Below is a small trained network, with its code and all its weights. Each question gives an input and a class and asks what happens when units are switched off, that is, made to give their printed mean instead of their output.

import numpy as np


def w(rows, s, z=0):
    codes = np.array(rows[::2]) - 128.0
    scale = np.full(codes.shape[1], s)
    scale[-1] = z or s
    return codes * scale


def f(y):
    return np.maximum(y, 0)


def log_softmax(a):
    a = a - a.max(-1, keepdims=True)
    return a - np.log(np.exp(a).sum(-1, keepdims=True))


def net(x, mask):
    res = np.array(x, float).reshape(1, 5) / 4 @ E
    y = f(res @ A[0][:, :-1].T + A[0][:, -1])
    res = res + np.where(mask, y, B[0][:, -1]) @ B[0][:, :-1]
    return log_softmax(res[-1] @ U[:, :-1].T + U[:, -1])


A, B = {}, {}
E = w([
[170,14,43,228,203],'x0',
[111,119,143,135,134],'x1',
[11,208,5,77,241],'x2',
[148,137,111,118,122],'x3',
[210,206,224,150,254],'x4',
],0.0077)
A[0] = w([
[154,62,59,177,164,89],'n0',
[58,158,101,90,170,148],'n1',
[246,83,163,94,74,255],'n2',
[111,145,75,110,168,163],'n3',
[88,153,49,100,180,177],'n4',
[76,126,119,69,166,151],'n5',
[157,85,66,96,107,49],'n6',
[148,64,103,125,163,65],'n7',
[92,91,118,157,111,65],'n8',
[111,188,113,91,249,173],'n9',
[138,76,94,186,154,79],'n10',
[177,90,164,192,47,175],'n11',
[121,69,135,119,164,59],'n12',
[29,169,188,110,126,63],'n13',
[70,82,90,138,73,107],'n14',
[106,170,186,56,93,57],'n15',
[169,86,167,133,80,162],'n16',
[165,55,87,160,171,79],'n17',
[99,170,56,132,134,174],'n18',
[38,162,192,66,64,89],'n19',
[200,170,165,185,211,144],'n20',
[152,94,72,250,167,61],'n21',
[130,189,212,139,224,137],'n22',
[110,116,54,106,57,117],'n23',
[164,181,190,97,172,50],'n24',
[51,110,90,100,201,180],'n25',
[116,98,91,212,130,81],'n26',
[93,169,150,63,57,87],'n27',
[173,160,156,173,218,54],'n28',
[77,71,70,138,52,107],'n29',
[47,80,124,107,62,125],'n30',
[108,203,190,48,59,23],'n31',
[177,88,181,157,106,179],'n32',
[76,102,84,130,53,111],'n33',
[173,186,170,160,154,138],'n34',
],0.011,0.0017)
B[0] = w([
[196,220,110,168,137,210],'n0',
[86,124,167,153,85,199],'n1',
[63,62,227,137,84,247],'n2',
[54,127,225,184,100,183],'n3',
[50,100,242,177,34,213],'n4',
[76,141,132,170,140,179],'n5',
[131,128,91,83,150,166],'n6',
[203,227,104,110,118,172],'n7',
[161,119,110,75,129,158],'n8',
[69,72,168,148,95,227],'n9',
[209,172,104,157,96,189],'n10',
[59,128,207,167,89,237],'n11',
[178,165,84,124,101,152],'n12',
[178,163,143,153,132,185],'n13',
[120,68,102,55,254,195],'n14',
[207,230,92,150,132,204],'n15',
[70,66,218,204,50,207],'n16',
[212,250,123,187,165,201],'n17',
[60,127,197,160,97,187],'n18',
[196,219,101,137,164,221],'n19',
[91,68,108,22,184,229],'n20',
[186,221,81,146,108,218],'n21',
[106,60,79,98,174,226],'n22',
[112,28,110,67,156,197],'n23',
[173,45,49,88,142,198],'n24',
[77,150,192,181,104,207],'n25',
[205,203,72,147,133,181],'n26',
[192,228,75,106,119,206],'n27',
[171,33,51,50,216,208],'n28',
[128,79,109,64,147,214],'n29',
[148,45,100,53,182,203],'n30',
[221,226,119,175,104,231],'n31',
[39,82,183,186,58,213],'n32',
[112,6,99,54,154,200],'n33',
[136,89,155,78,157,196],'n34',
],0.0066,0.012)
U = w([
[46,93,230,233,44,224],'0',
[153,37,86,7,186,134],'1',
[244,240,97,195,105,8],'2',
],0.011,0.0015)

Each question gives the input, the list of numbers given to net, and the class t.
The units are the neurons (one row each of A and B). Each row of codes is followed by its name. A weight is (code - 128) times the scale printed after its matrix; where a second scale follows, it is the last column's (A, B and U).
mask holds one flag per neuron, in row order. A switched-off neuron (its flag False) gives its mean, the last column of its row in B, instead of its output. The means were averaged over made-up inputs and are rounded, as every weight is.
A unit's drop is (log p(t) with every unit on - log p(t) with that unit switched off) / (log p(t) with every unit on - log p(t) with every unit switched off).
The circuit of an input: a set's keep is (log p(t) with only the set's units on - log p(t) with every unit switched off) / (log p(t) with every unit on - log p(t) with every unit switched off). Starting from the 12 units with the biggest drops (on a tie, the unit counted first), units are removed one at a time, each time the one whose removal leaves the highest keep (on an exact tie, the one counted first), for as long as the keep stays at least 0.8.
circuit, biggest first: the units of the circuit, biggest drop first
most important unit: the unit with the biggest drop
top k neurons: the k neurons with the biggest drops, biggest first
drop when u is switched off: that unit's drop, to one decimal
input [-8,4,-1,-7,6], class 2: circuit, biggest first -> (n31)
input [2,-6,6,-7,-6], class 0: top 4 neurons -> (n4; n25; n18; n3)
input [-7,5,8,-5,1], class 0: top 2 neurons -> (n4; n9)
input [5,-1,-7,-8,8], class 1: top 2 neurons -> (n28; n20)
input [-1,0,6,-4,-6], class 0: top 3 neurons -> (n4; n25; n18)
input [-2,-5,-6,-7,7], class 1: top 3 neurons -> (n20; n28; n24)
input [2,-8,-2,2,-3], class 1: top 2 neurons -> (n4; n25)
input [-8,-6,0,4,8], class 1: top 3 neurons -> (n22; n24; n20)
input [5,-1,5,0,3], class 0: top 2 neurons -> (n4; n9)
input [8,1,8,-4,-2], class 0: top 3 neurons -> (n4; n3; n25)
input [6,2,-2,7,0], class 2: drop when n25 is switched off -> 0.0
input [-7,3,8,0,-2], class 0: drop when n4 is switched off -> 0.6
input [4,-5,0,4,3], class 2: drop when n33 is switched off -> 0.4
input [-8,0,-6,-7,-6], class 2: drop when n19 is switched off -> 0.3
input [-8,4,-5,-6,8], class 1: most important unit -> n22
